Below are the code and all the weights of a small trained network. Each question names an input and a class and asks about switching units off, where a switched-off unit gives its printed mean instead of its output.

import numpy as np


def w(rows, s, z=0):
    codes = np.array(rows[::2]) - 128.0
    scale = np.full(codes.shape[1], s)
    scale[-1] = z or s
    return codes * scale


def f(y):
    return y / 2 * (1 + np.tanh(0.7978845608 * (y + 0.044715 * y**3)))


def log_softmax(a):
    a = a - a.max(-1, keepdims=True)
    return a - np.log(np.exp(a).sum(-1, keepdims=True))


def net(x, mask):
    res = np.array(x, float).reshape(1, 3) / 4 @ E
    y = f(res @ A[0][:, :-1].T + A[0][:, -1])
    res = res + np.where(mask, y, B[0][:, -1]) @ B[0][:, :-1]
    return log_softmax(res[-1] @ U[:, :-1].T + U[:, -1])


A, B = {}, {}
E = w([
[57,34,204,224],'x0',
[255,8,107,117],'x1',
[84,94,10,188],'x2',
],0.008)
A[0] = w([
[98,82,164,188,109],'n0',
[152,140,217,86,78],'n1',
[167,189,80,47,91],'n2',
[53,186,158,137,109],'n3',
[192,48,109,136,112],'n4',
[177,80,142,119,125],'n5',
[63,180,138,150,94],'n6',
[155,144,207,80,248],'n7',
[78,71,148,156,85],'n8',
[127,135,25,207,80],'n9',
[94,84,202,153,123],'n10',
[76,97,48,124,254],'n11',
[90,70,195,143,111],'n12',
[113,131,9,159,71],'n13',
[200,81,146,145,107],'n14',
[172,65,108,119,124],'n15',
[96,83,183,157,113],'n16',
[176,177,237,99,63],'n17',
],0.012,0.0087)
B[0] = w([
[190,126,85,83,170],'n0',
[28,2,106,90,172],'n1',
[255,137,37,54,205],'n2',
[88,210,182,40,192],'n3',
[93,190,162,79,186],'n4',
[75,179,174,86,168],'n5',
[91,172,147,34,175],'n6',
[143,75,187,180,245],'n7',
[159,116,55,68,156],'n8',
[84,29,160,112,170],'n9',
[183,132,93,108,180],'n10',
[140,96,209,168,220],'n11',
[196,133,83,74,174],'n12',
[120,48,117,75,172],'n13',
[66,184,156,53,172],'n14',
[64,214,183,65,172],'n15',
[211,132,68,74,168],'n16',
[82,18,123,77,187],'n17',
],0.0097,0.012)
U = w([
[64,229,164,69,118],'0',
[240,127,29,86,124],'1',
[74,10,130,119,115],'2',
[183,135,205,209,253],'3',
[111,131,46,184,93],'4',
[126,184,86,154,88],'5',
],0.013,0.014)

Each question gives the input, the list of numbers given to net, and the class t.
The units are the neurons (one row each of A and B). Each row of codes is followed by its name. A weight is (code - 128) times the scale printed after its matrix; where a second scale follows, it is the last column's (A, B and U).
mask holds one flag per neuron, in row order. A switched-off neuron (its flag False) gives its mean, the last column of its row in B, instead of its output. The means were averaged over made-up inputs and are rounded, as every weight is.
A unit's drop is (log p(t) with every unit on - log p(t) with that unit switched off) / (log p(t) with every unit on - log p(t) with every unit switched off).
The circuit of an input: a set's keep is (log p(t) with only the set's units on - log p(t) with every unit switched off) / (log p(t) with every unit on - log p(t) with every unit switched off). Starting from the 12 units with the biggest drops (on a tie, the unit counted first), units are removed one at a time, each time the one whose removal leaves the highest keep (on an exact tie, the one counted first), for as long as the keep stays at least 0.8.
units of the circuit, in order: the units of the circuit, biggest drop first
k most important neurons: the k neurons with the biggest drops, biggest first
drop of u: that unit's drop, to one decimal
input [0,6,-7], class 2: units of the circuit, in order	(n1)
input [-5,-1,6], class 2: 3 most important neurons	(n9 n11 n13)
input [2,4,-4], class 0: 2 most important neurons	(n14 n5)
input [2,8,8], class 0: 2 most important neurons	(n15 n4)
input [-4,4,-4], class 0: 2 most important neurons	(n5 n14)
input [-1,3,5], class 2: 3 most important neurons	(n9 n13 n3)
input [-6,-6,-8], class 2: 2 most important neurons	(n17 n1)
input [-7,1,-8], class 2: 2 most important neurons	(n1 n17)
input [-1,4,3], class 0: 3 most important neurons	(n7 n15 n4)
input [0,3,0], class 3: 2 most important neurons	(n3 n6)
input [-3,0,0], class 3: drop of n12	0.1
input [-4,8,-7], class 0: drop of n5	0.1
input [-7,-5,4], class 1: drop of n2	1.2
input [-5,1,7], class 2: units of the circuit, in order	(n9)
input [7,-6,-3], class 1: drop of n12	0.2
